Each row has a name. Each piece below is followed by the name of the row it came from, unless a question asks for something else. Each question is about the rows just above it.

<43>: [157 118 102 137 147 114 101  64 104 174 114 107 138  98 164 196  80 116
 149]
<122>: [123 141 137 107 109 103 129 156 137  89  78  90 135  78 111 154 140 107
 171]
<24>: [127  85 140  90 117 140 127  61 131 140  74 112 126 122  70 124 168  91
 103]
<140>: [141 118 131 109 141 143 209 168 156 158 118 122 141 141  72 154 187 109
 132]
<89>: [140 154 130 149  66 139 127 131 140  61 158 154 143 133 138 122 133 143
 132]
<40>: [115 137 120 144 145 107  65  78  99 145 137 121 111 108 184 117  73 139
 112]
Give the next entry after [127 131 140  61].
[158]
[141 122] is which row, read backwards?
<140>
Move every entry of [107] by +1 step of 1.
[108]
Shift each entry of [118 122 141] by -1 times 1:
[117 121 140]

<122>: [130 155 163 134 100 140 131 139 126 151 142 157 129 123  83 136 164 125
 137 174 122 167]
<85>: [107 142 142  96 146 120 107 110 130 147 119  94 123 137 155  90 143 121
 114 132 145 126]
<193>: [ 87 141 155 127 109 127  80 107 104 155 109 174 126 130  87 138 141  96
 121 129 134 135]
<43>: [132 118 124 154  86 157 132 128 126 110 123 183 109 101 100 176 121 123
 143 153  87 158]
<140>: [158 115 114 141 108 169 165 152 145 133 150 109 113 110 103 139 132 146
 139 139 118 135]
<150>: [ 71 134 141 107 106 147  69  95 114 151  95 122  99 121 107 106 127 136
 129 143 142 132]
<89>: [ 71 134 141 107 106 147  69  95 114 151  95 122  99 121 107 106 127  91
 108 112 129 121]
<100>: [143 143 104 148 152 121 147 153 129 144 141 147 157 145  86 142 106 143
 125  96 149 103]
<70>: [ 95 149 154  91 152  95  82  95 116 133 104 132 128 151 163 123 144 112
 122 137 129 140]
<60>: [109 152 152 116 149  60  98 101 113  99 111 146 155 147 173 127 146 118
 129 138 137 137]
<24>: [ 97 138 138 128 137 111  99 114 110 148 109 146 145 144 102 115 123 111
 111 101 154 108]
[131 140] is which row, read backwards?
<122>
[148 109] with +1 step of 1 on every entry:
[149 110]
Which row holds [142 143] read backwards?
<150>
[147] with +1 step of 1 on every entry:
[148]

<89>: [142 214 153  89]
<100>: [148 162 148  90]
<24>: [ 93 165 188 129]
<122>: [142 214 153 139]
<70>: [137 192 129 112]
<85>: [129 192 137 129]
Move every entry of [129] by +1 step of 1.
[130]
q: [129 192 137 129]
<85>
[129 188] is which row, read backwards?
<24>

<85>: [141 128 134 160]
<40>: [157 134 124 143]
<70>: [101 101 125 148]
<150>: [111 141 127 147]
<140>: [184 158 134 160]
<100>: [142  55 137 131]
What is the next entry after [158 134]?
[160]
[134 128 141] is which row, read backwards?
<85>
What is the next entry after [111 141]?
[127]
Which row holds this, read backwards? [127 141]
<150>
Shift each entry of [101] by -1 times 1:
[100]

<85>: [113 150 112 123 147 111 114 122 118 127 150 143 136 111 141  76 115 121
 114 177 118 137 136 140 116 150 112 114  81  98 112 111 140 126 129 109
 178 132  87 146 152 113 132]
<40>: [173 178 171 148 175 143 155 144 145 142 184 164 149 183 162 126 124 126
 107 145 146 159 146 141 106 143 142 136 126  99 120 168 142 134 142 139
 149 165 106 136 158 151 146]
<150>: [170  65 166 109  72 146 164  85 129 154  64  80  95 158  83  77 113 122
 144 123 141  88 101 154 115 149 159 130  77  90  99 164 158 145 110 152
 177  94  81 154 111 166 150]
[101  88] is which row, read backwards?
<150>
Give the next entry after [147 111 114 122 118 127 150].
[143]
Shift each entry of [129 109] by +1 times 1:
[130 110]
What is the next entry after [ 99 164 158 145 110 152 177]?
[94]

<140>: [ 78 112  83 171]
<40>: [ 60  82 146 123]
<193>: [114  83  83 203]
<89>: [ 78 112 120 139]
<85>: [ 50 129  83 211]
Move every entry of [60 82] by -1 step of 1.
[59 81]
[203  83] is which row, read backwards?
<193>
What is the next entry after [112  83]?
[171]
Shift each entry of [83] by -1 times 1:
[82]

<100>: [104 149 123 133 182 130 150  77 198 154 157 163 197 177 171]
<85>: [141 111 172 122 157 124 145 136 146 122  80 135 214 194 169]
<140>: [146 148  92 104 148 123 133 182 130 150  77 198 154 157 163]
<43>: [114 122 147  93 149 147 126 105 104 117 183 133  96  59  78]
Move every entry of [147] by +1 step of 1.
[148]
[163 157 154 198  77 150 130 182 133 123 148 104] is which row, read backwards?
<140>

<60>: [170 167 142 213 207  52  97]
<24>: [142 213  51  50 207  50  97]
<89>: [213 208 142 213  53  50  97]
Move every entry of [51] by -1 step of 1.
[50]
[207 213] is which row, read backwards?
<60>
[ 50  53 213 142] is which row, read backwards?
<89>
Which row holds this, read backwards? [50 53]
<89>
What is the next entry after [ 50 207  50]?
[97]
The next entry after [167 142 213 207  52]:
[97]

<40>: [145 121 136 108 153 139  84 164  79 107 146  82 106 177 150 116  96 133
 116 140 114 188 176 141 114 148 135 124 130 124 181 126 142 104 122 120
 126 126 164 131 113  90 174 132 138 174 105 139  90 151]
<89>: [163 104 130 129 110 129 133 142  91 140 144 114 151 127 116 110 100 131
 110 133 117 112 136 147 121 143 112 138 102 114 138 120 122 115 108 109
 140 120 121 137 113 110 102 120 137 129 111 143 125  99]
<122>: [101 156 133  94 161 142  87 139 128 115 100 116  83 142 155 118 132 129
 130 130 137 199 155 125 121 128 145 143 161 109 157 142 166 129 132 136
 122 131 142 142 140 145 178 141 116 147 132 119 111 169]
<140>: [114 137 142 132 157 113  96 103 127 119 126 113  96 142 158 131 120 118
 137 129 113 144 141 127 127 123 141 137 148 130 123 136 137 105 116 123
 127 128 143 124 134 141 173 130 141 141 127 143 142 143]
<85>: [150  98 114 139 111 139 133 138 125 135 165 112 158 129 118 139 120 137
 114 130 130 108 132 132 121 138 125 110 107 162 140 127 101 135 117 121
 134 135 112 109 126 112 111 127 147 121 103 129 117 108]
<100>: [140 129 146 143 129 100 142 112 116 125 115 143 121 127 131 118 117 113
 139 130 102  99 117 136 137 121 122 138 126 100 100 116 132 106 134 128
 130 116 145 140 121 123 121 120 120 134 146 145 149 123]
<150>: [121 139 138 139 114  98 111 133 125 125 142 128 150 136 156 148 125 137
 131 120 124  96 128 119 120 127 139 144 133 123  73 136 112 116 128 112
 122 123 108 139 115 151 141 141 129 124 120 138 141 105]
<193>: [147 129 126  91 123 156 117 188  90 117 120 114 131 147 126 103 113 142
 114 132 139 182 163 141 119 148 129 139 124  95 166 123 153 140 141 124
 124 120 135 157 113 102 125 139 111 155 120 113  85 135]
Which row holds [137 141 123 127 127 141 144 113] read backwards?
<140>
Give the next entry after [ 98 114 139 111 139 133 138 125].
[135]
Which row holds [188 114 140 116 133  96 116] read backwards?
<40>
Give the next entry after [143 121].
[127]
[130 129 132] is which row, read backwards?
<122>
What is the next entry after [116  83 142 155]?
[118]
The next entry after [109 140 120 121 137 113 110 102 120 137 129]:
[111]

<70>: [146 113 122  98]
<122>: [113 146 123 147]
<24>: [124 142 119 107]
<100>: [159 129 122 133]
<193>: [130 140 144 120]
<89>: [139 126 128 154]
<140>: [120 129 114 130]
<85>: [128 139 126 116]
<43>: [124 119 142 150]
<150>: [136 136 111  90]
<60>: [ 67 150 147 119]
The next entry after [119 142]:
[150]
[119 147] is which row, read backwards?
<60>
Give the next entry after [113 146].
[123]
Which row holds this, read backwards? [130 114 129]
<140>
The next entry after [146 113]:
[122]
What is the next entry after [124 119]?
[142]
Give the next entry after [129 122].
[133]

<193>: [132 122 166  83]
<122>: [129 166 122  67]
<85>: [106 205 208  99]
<150>: [ 75 115  59  94]
[208 205 106] is which row, read backwards?
<85>
[ 75 115  59] with -1 step of 1 on every entry:
[ 74 114  58]
[132 122 166  83] is in which row?
<193>
Give the next entry after [166 122].
[67]
Which row holds this, read backwards? [166 129]
<122>
Give the next entry after [129 166].
[122]

<193>: [154  98 122 117 127 136 137 138 108 130 102 107 130 120 140 116 122 111
 130 130 121 118 131 123 143 124 165 133 128 125 119 124 124 135 117 128
 131 151 119 107 129 126 130 139 118 143 137 164 130 118 172 123 111]
<89>: [126 111 136 122 116 134 122 132 127 147 115 146 113 128 138 130 137 130
 148 106 123 143 131 123 118 122 141 130 129 125 143 132 116 129 131 128
 119 154 133 106 125 129 131 111 155 122 118 123 125 132 117 122 119]
<150>: [136 157 128 130 139 155 114 121 153 131 101 130 139 118 131 143 135 116
 133 141 127 123 133 133 147 117 147 132 127 133 119 129 118 127 129 138
 118 164 139  95 127 129 125 141 129 129 128 113 136 126 172 134 116]
<60>: [157 156 132 144 138 175 115 121 128 124 112 122 132 112 117 128 123 150
 124 107 134 131 150 119 114 126 113 137 126 119 117 126 130 139 160  65
 137 115 133  72 126 133 129 110 127 122 138  67 122 122  84 131 148]
<100>: [152 109 130 127 129 150 111 134 147 135  90 131 136 114 126 134 123 140
 129 175 119 151 115 121 129 133 169 128 134 122 126 119 152 121 109 153
 120 124 126 128 130 116 142 147 115 146 133 144 132 136 111 134 134]
<24>: [127 128 128 131 148 139 132 126 113 144 120 136 141 117 137 131 157 107
 131 137 152 145 133 120 133 128  73 122 132 133 113 125 154 123 147 109
 137 120 128 173 130 137 124 119 133 129  96 116 131 123 152 132 133]
<122>: [154 132 117 121 153 134 123 117 154 158 139 130 134 133 122 145 151 108
 117  95 119 129 123 117 148 131 147 118 136 138 128 129 140 127 140 140
 111 146 128 189 129 128 122 139 110 135 107 107 134 131 178 124 114]
<43>: [126 113 135 131 134 131 120 123 123 117 167 140 145 121 131 143 121 145
 123 103 123 140 113 127 134 138 135 140 125 123 116 125 129 118 112 136
 118 136 145 116 131 124 109 132 126 124 115 107 145 127  90 121 119]
<85>: [129 168 133 131 118 114 170 139 116 128 161 123 110 140 118 107 133 116
 124 127 113 127 122 133 104 117  87 137 123 126 132 128 138 134 125 177
 136 133 130 124 127 137 139 117 154 126 107  75 126 122 165 125 108]
<40>: [102 134 129 145 121 138 128 131 118 111 124 119 143 119 125 136 112 145
 122 132 131 136 120 129 118 119 116 133 113 132 117 132 129 122 165 149
 126 125 143 134 130 130 132 152 154 127 128 107 122 125 115 136 118]
<70>: [131 127 135 133 106 123  97 116 106 137 122 153 131 122 120 112 121 105
 121 139 130 119 134 101 126 133 120 124 123 118 127 115 112 123 128 160
 137 123 147 118 134 124 128 132 107 132 137 144 124 121 157 129 166]
Which row holds [137  87] read backwards?
<85>
The next entry after [154 133]:
[106]
Which row holds this, read backwards? [118 123 131 143]
<89>

<85>: [158 101 141 149 142 118  91 132 102 104 129 161 105 114 114 174 159 139
 164 154 139 117 167 156 144 116 114 153 160 104 128 122 119  87 126 155
 129 151 182 152 118 124 110 115 126  94 126 107 152 116 160 171 148 135
 111 137 110 122 121]
<150>: [123 126  98 150 160 118 171 144 162 160  86 121 136  94 113 122 142 113
 130 117 118 133 136  95 132 108 166 119 104 160  73 168 119 113 120 105
 136 121 109 158 129 173 161 134 116 119 109 153 122  98 129 114 148 110
 145 108 109  89 154]
<60>: [115 122 123 124  96 161 155  99 128 119 131 149 110 154 134 161 101 125
 158 120 136 150  91 110  57 115 158 123 135 129 160 156 144 137  79 157
 157 100  83 178 128 150 150 128 132  75 126 155 158 127 161 182 116 158
 212 105  99 145 196]
<89>: [115 122 123 124  96 161 155  99 128 119 131 149 110 154 134 161 101 125
 158 120 136 150  91 110  57 115 158 123 135 129 160 156 144 137  79 157
 157 158 146 134 136 142 158  74 109 121 135 136 105 103  95 114 139 130
  94 113 180 114  99]
[158] with -1 step of 1 on every entry:
[157]
Give the next entry after [ 86 121 136  94 113 122 142 113].
[130]
Where do [115 122 123 124  96 161 155  99 128 119 131 149 110 154 134 161 101 125
 158 120 136 150  91 110  57 115 158 123 135 129 160 156 144 137  79 157
 157 100  83 178 128 150 150 128 132  75 126 155 158 127 161 182 116 158
 212 105  99 145 196] appear?
<60>
What is the next entry after [160 104]?
[128]
What is the next entry after [153 160 104 128 122 119]?
[87]
What is the next entry after [101 141 149 142 118  91 132 102 104]?
[129]

<43>: [127 129 137 133 150 152 128 122 113 143 129 146 133 149 124 118 101 127
 168 139 130 138 123 141 130 131 124 124 115 145 145 110 126 130  89 113
 118 126 144 138 133 172 119 110 124 129 133 126 123 133 135 141 120 124
 126 132 130 164]
<70>: [128 130 120 137 170 162 128 118 145 141 123 141 136 156 129 122  79 123
 143 130 134 144 123 137 128 136 127 125 129 137 123 114 146 130 113 117
 104 116 144 144 136 169 128 106 131 132 138 126 126 134 133 127 119 142
 133 133 134 153]
<85>: [127 121 129 145 136 194 118 134 122 120 129 139 132 133 119 113 115 122
 134 133 125 134 117 104 132 133 124 127 135 129 145 136 123 128 143 139
 144 123 152 116 131 131 153 135 128 138 128 111 125 118 119 145 123 151
 133 123 142 144]
<193>: [128 130 120 137 170 162 128 118 145 141 123 141 133 156 129 122  79 123
 143 130 134 144 123 137 128 136 127 125 129 137 123 114 146 130 113 117
 104 116 144 144 136 169 128 106 131 132 138 126 126 134 133 127 119 142
 133 133 134 153]
<24>: [150 117 141 144 158 128 123 124 156 150 133 157 130 127 126 121 144 116
 114 118 121 138 111 128 116 132 121 130 138 124 136 124 146 130  89 132
 111 107 121 140 129 117 136 125 129 116 123 105 130 120 119 123 131 123
 125 129 140 140]
<60>: [127 129 137 133 150 152 128 122 113 143 129 146 133 149 124 118 101 127
 168 139 130 138 123 141 130 131 124 124 115 145 145 110 126 130  96 113
 118 126 144 138 133 172 119 110 124 129 133 126 123 133 135 141 120 124
 126 132 130 164]
[127] with -1 step of 1 on every entry:
[126]
[129] with +1 step of 1 on every entry:
[130]
Shift each entry of [125 129] by -1 times 1:
[124 128]
Move every entry of [136] by -1 step of 1.
[135]
Move every entry of [110 124 129] by +1 step of 1.
[111 125 130]

